Rows, each with its class:
[ 12   9   4   1  -3 -25 -17 -10 -28   4   6   1  -5  -5  -2  14 -17 -15]
biriv
[ -9  -1   1  -5   0 -23 -14  -1 -20   3  -8  12   6   8   3   8  10 -20]
tiv
[ -2  -3  33  -3  -1  -2  -7   1 -30   1  -1 -27  15  -7  -2  10   7   5]
zepo
[  6   6   4  -8  -3  -9 -14  -5 -31 -12 -14  23 -10  -5  -2   6  -7  -1]
biriv
[-23   3   6  -3   8 -20   0 -10 -30 -10  -3  11   1  -5  -5  -9  14 -15]
tiv
[  8   1   3   9   1 -13 -10 -14 -31  -6   7 -26  -9  -6  -5   8  -4 -10]
zepo
[ -7  -2  -3  -4   6 -15   3 -16 -17 -13  -8   4   2  13  -5  23 -26 -15]
vit
[  9  14  -2  -8  -6 -23 -32 -13 -44  10 -14  13   5   0  -3  18 -11 -29]
biriv
[  3  13   3  16  -3 -30 -23 -10 -37  -7   1  17   8  -4   2  10  -9 -30]
vit
[ -5  11  -3  -5  -3  -4  -2 -10 -37  -5 -20 -20 -14 -15  -9  20  -2 -15]
zepo
[ 20  11  -2  -1   3 -20 -18 -18 -42   1 -10  -4  10  -8 -11  20 -16 -22]
biriv
[  9   4   1  -3   1 -12 -11 -12 -55  -9  -5  -8   1  -7  -2  31 -10  -1]
biriv
[ -5  12   0  -4   2 -17  -5 -26 -36 -16  -9   8   3   4  -9  39  -4 -31]
vit
[ 15  -3   4  -8  -1  -8 -11 -13 -26   1  -4 -23 -12 -10  -1  28 -37   1]
biriv
[ -8  -2  -4   9  -5   7   2 -10 -33  -4   1  29   8   3 -23  10 -10  -2]
sopan
[  2   4  11  -6 -10 -16  15  -8 -35  -7 -14  -5   3 -12 -12   0  -6 -10]
Rol
[ -4 -12   6  -4 -11  -9  -8 -15 -21  -2   3   2  -2  -1  -7  27 -37 -23]
sopan
[-43   4  10  -1   2 -18   4  -5 -39  -6   2  -2  -2  -3   0 -17  18 -15]
tiv
[-21 -11   4   4   4 -20   8 -15 -36 -18  11  18   0 -12 -10  10 -20 -15]
sopan
[  6  15  -5   1   0 -15  12 -11 -17 -18   0 -11   8  -9  -6  23 -21  -1]
vit
[ 22  -1  -4  -2   3 -12 -17 -12 -34 -13 -11 -19   5  -5 -10  37 -31 -21]
biriv
[-15  13   0  -1   0 -29   2 -14 -61  -2   7   5   2   0  -7  -2  16 -17]
vazo
[  4  10   2   1   8 -21 -30  -6 -13  -2   3   7  11   6  15 -28  21 -29]
vazo
[ -8  -6   0  -5   4  -2 -22  -4 -23  -1   6 -34   1 -19  -7  17 -10  10]
zepo

Rows with their classes:
[ -2 -15   8   3   1  -4  -9 -14  -8  11   9  -3   8  -8  16  39  -1 -32]
L
[  8  18 -11   1  -2   0 -14  12 -16   2   6   0 -15  -8 -22  19   1 -29]
A
[ 14 -27 -15  13  -7  -2  -3  -1  -4 -19 -17   3  -7 -14  -6  23  20 -13]
L
[  8 -16 -35   2  -7  -8  14   8   4  -2   2  -9 -17  11  -9   6  24 -14]
L
[  4  26   9   3  -8  14   6  -7  -2   7   4  -6   1 -13  -2  25  -3 -32]
A
[-11  -3  27   4   5  -2  -2   0 -13 -10   1  -7   9 -14   8  30   5 -27]
L
[  8 -10 -22   3  -3   5  -7 -15 -17  -4  11  -4  -9  -3  -6  39  16 -29]
L
[  4  28   0  -2  -2  -5 -12  -4 -10  21   7 -11   9 -18   0  33  -3 -29]
A
[  0  -2  -9  -5   2   0  -7  -2 -13  -9   5  -1  -5  15  14  23  12 -16]
L
[  7  36 -29   6  -1 -10  -6  15  -5   1   6  -7 -27  -2 -46  11  20 -31]
A
[  8  30  84  -5 -18  -3  17 -31  25  25 -15  -1  83 -19  69  36 -46  23]
A
[ -8  29 -29   6  20   0 -32  20 -39   0  10  -3 -17  12 -32  -3  16 -34]
A
[  6  31 -47   0  -3  -3 -22  16 -28   7   8  -9 -23   3 -40   8  21 -27]
A
[  2  16 -28   3  17  -3 -28   3 -35  -3  16  -6 -31   9 -47   2  -8 -49]
A
[ -1   8 -25  -2 -21   1  -9   2 -16  -1  10  -8 -15   8 -15 -29   6 -20]
A
[  3  55  -9   3  -2  -3  -1  -1 -26  11  18   5   5   2 -10   2 -23  -5]
A
[  2  12  -9  10  -8 -10 -11  -1 -19  -1   3 -26   2   0 -13  18   5 -51]
A
[  3  20 -33  -1  33  -1 -22   2 -27 -12  22  17 -20  -2 -35   3   6 -70]
A
[ -4  16 -32  -8   0  -2  -4   4 -25 -12  12   9 -11  15 -26 -12   6 -31]
A
[ -2  22 -15   7  -9   2 -24   8 -11   1  12  -1 -18  -4 -30   8   9 -36]
A
[ 16  33  -7  -3  -3  10  -9   6  -3   3  -3  -6 -12 -46 -13   7  15  -8]
A
[ -9  34 -30  -9   3   3 -19   9 -23  -1  11  17 -21 -11 -37   5   6 -27]
A
[ 26  31  10  36  26 -10   5  -4   0  -3   0 -15  -1 -13   9  14   0 -37]
A
[-19 -35  -2   2   6 -12 -18 -24 -12 -25  10   7 -19  12  -5  16  -3 -45]
L
[  6  28  17   0   3   4 -15 -14 -30 -13  -4  -6  11 -15   9  -7  -7 -44]
A
[  3  -4  14  11  -8   7  -3  -4 -13   7  -5  -1  40 -14  15  25 -11 -44]
A
[ 11 -24 -37   1  -5 -14   0  17 -11   3  -1  -6 -40 -13 -39  19  37 -30]
L
[ 10  16  -5   7   1   7  20  -4  29  15  -4 -37  13 -18  11  12  23  12]
L
